Below is a small trained network, with its code and all its weights. Each question gives an input and a class and asks what happens when units are switched off, that is, made to give their printed mean instead of their output.

import numpy as np


def w(rows, s, z=0):
    codes = np.array(rows[::2]) - 128.0
    scale = np.full(codes.shape[1], s)
    scale[-1] = z or s
    return codes * scale


def f(y):
    return np.maximum(y, 0)


def log_softmax(a):
    a = a - a.max(-1, keepdims=True)
    return a - np.log(np.exp(a).sum(-1, keepdims=True))


def net(x, mask):
    res = np.array(x, float).reshape(1, 4) / 4 @ E
    y = f(res @ A[0][:, :-1].T + A[0][:, -1])
    res = res + np.where(mask, y, B[0][:, -1]) @ B[0][:, :-1]
    return log_softmax(res[-1] @ U[:, :-1].T + U[:, -1])


A, B = {}, {}
E = w([
[218,128,92,185,28,78,88,136,115],'x0',
[151,84,158,135,120,90,184,95,160],'x1',
[147,152,38,78,117,152,130,62,191],'x2',
[101,133,4,202,191,76,235,115,128],'x3',
],0.011)
A[0] = w([
[109,137,80,109,180,122,179,62,180,254],'n0',
[223,88,187,186,52,57,152,88,159,101],'n1',
[100,122,6,125,178,135,152,83,144,184],'n2',
[61,128,244,49,200,176,125,127,150,178],'n3',
[179,116,72,74,55,118,85,75,159,57],'n4',
[73,139,106,191,188,142,103,221,86,170],'n5',
[181,123,191,138,57,140,86,136,118,110],'n6',
],0.013,0.0049)
B[0] = w([
[129,157,12,28,114,95,137,153,126,242],'n0',
[111,162,90,224,116,56,166,157,42,232],'n1',
[105,124,15,12,174,167,182,122,137,255],'n2',
[89,112,167,16,170,220,60,133,13,245],'n3',
[112,160,121,154,229,251,140,122,204,201],'n4',
[92,141,137,179,164,113,167,132,26,219],'n5',
[131,143,111,82,102,80,208,125,233,212],'n6',
],0.012,0.017)
U = w([
[115,100,174,19,117,223,51,121,132,173],'0',
[138,81,162,210,118,139,92,87,85,42],'1',
[66,140,190,139,149,176,120,203,23,181],'2',
[146,100,183,169,53,48,120,166,103,44],'3',
[123,161,45,100,124,142,187,124,162,231],'4',
[178,160,140,160,106,197,139,74,254,3],'5',
],0.008,0.0046)

Each question gives the input, the list of numbers given to net, and the class t.
The units are the neurons (one row each of A and B). Each row of codes is followed by its name. A weight is (code - 128) times the scale printed after its matrix; where a second scale follows, it is the last column's (A, B and U).
mask holds one flag per neuron, in row order. A switched-off neuron (its flag False) gives its mean, the last column of its row in B, instead of its output. The means were averaged over made-up inputs and are rounded, as every weight is.
A unit's drop is (log p(t) with every unit on - log p(t) with that unit switched off) / (log p(t) with every unit on - log p(t) with every unit switched off).
The circuit of an input: a set's keep is (log p(t) with only the set's units on - log p(t) with every unit switched off) / (log p(t) with every unit on - log p(t) with every unit switched off). Starting from all 7 units, units are removed one at a time, each time the one whose removal leaves the highest keep (on an exact tie, the one counted first), for as long as the keep stays at least 0.8.
circuit, biggest first: the units of the circuit, biggest drop first
unit that matters most: the unit with the biggest drop
top k neurons: the k neurons with the biggest drops, biggest first
drop of u: that unit's drop, to one decimal
input [-3,6,-5,-1], class 2: unit that matters most : n2
input [1,1,-5,-1], class 3: top 4 neurons : [n2, n3, n4, n6]
input [-2,5,-3,-4], class 0: top 3 neurons : [n5, n3, n6]
input [6,-2,-3,0], class 3: circuit, biggest first : [n2, n0, n3]
input [-8,2,-3,5], class 2: top 3 neurons : [n3, n5, n6]
input [5,1,-8,-7], class 3: top 2 neurons : [n2, n6]
input [-6,-3,-5,-7], class 0: top 2 neurons : [n3, n1]
input [8,-3,-4,-2], class 3: top 3 neurons : [n2, n0, n1]
input [4,-5,-3,-1], class 3: top 2 neurons : [n2, n3]
input [2,7,-6,-5], class 3: circuit, biggest first : [n6, n2, n1]
input [7,1,-6,-7], class 3: top 3 neurons : [n2, n1, n0]
input [0,-2,0,-2], class 0: top 2 neurons : [n1, n5]
input [-7,1,-8,-6], class 0: top 2 neurons : [n3, n1]
input [5,-1,-3,3], class 2: unit that matters most : n6
input [-8,7,-4,-2], class 0: top 2 neurons : [n1, n3]
input [4,-4,-2,4], class 2: drop of n2 : 0.1
input [7,-6,-1,-7], class 5: drop of n2 : 0.2
input [-2,1,-7,6], class 2: drop of n5 : 1.4
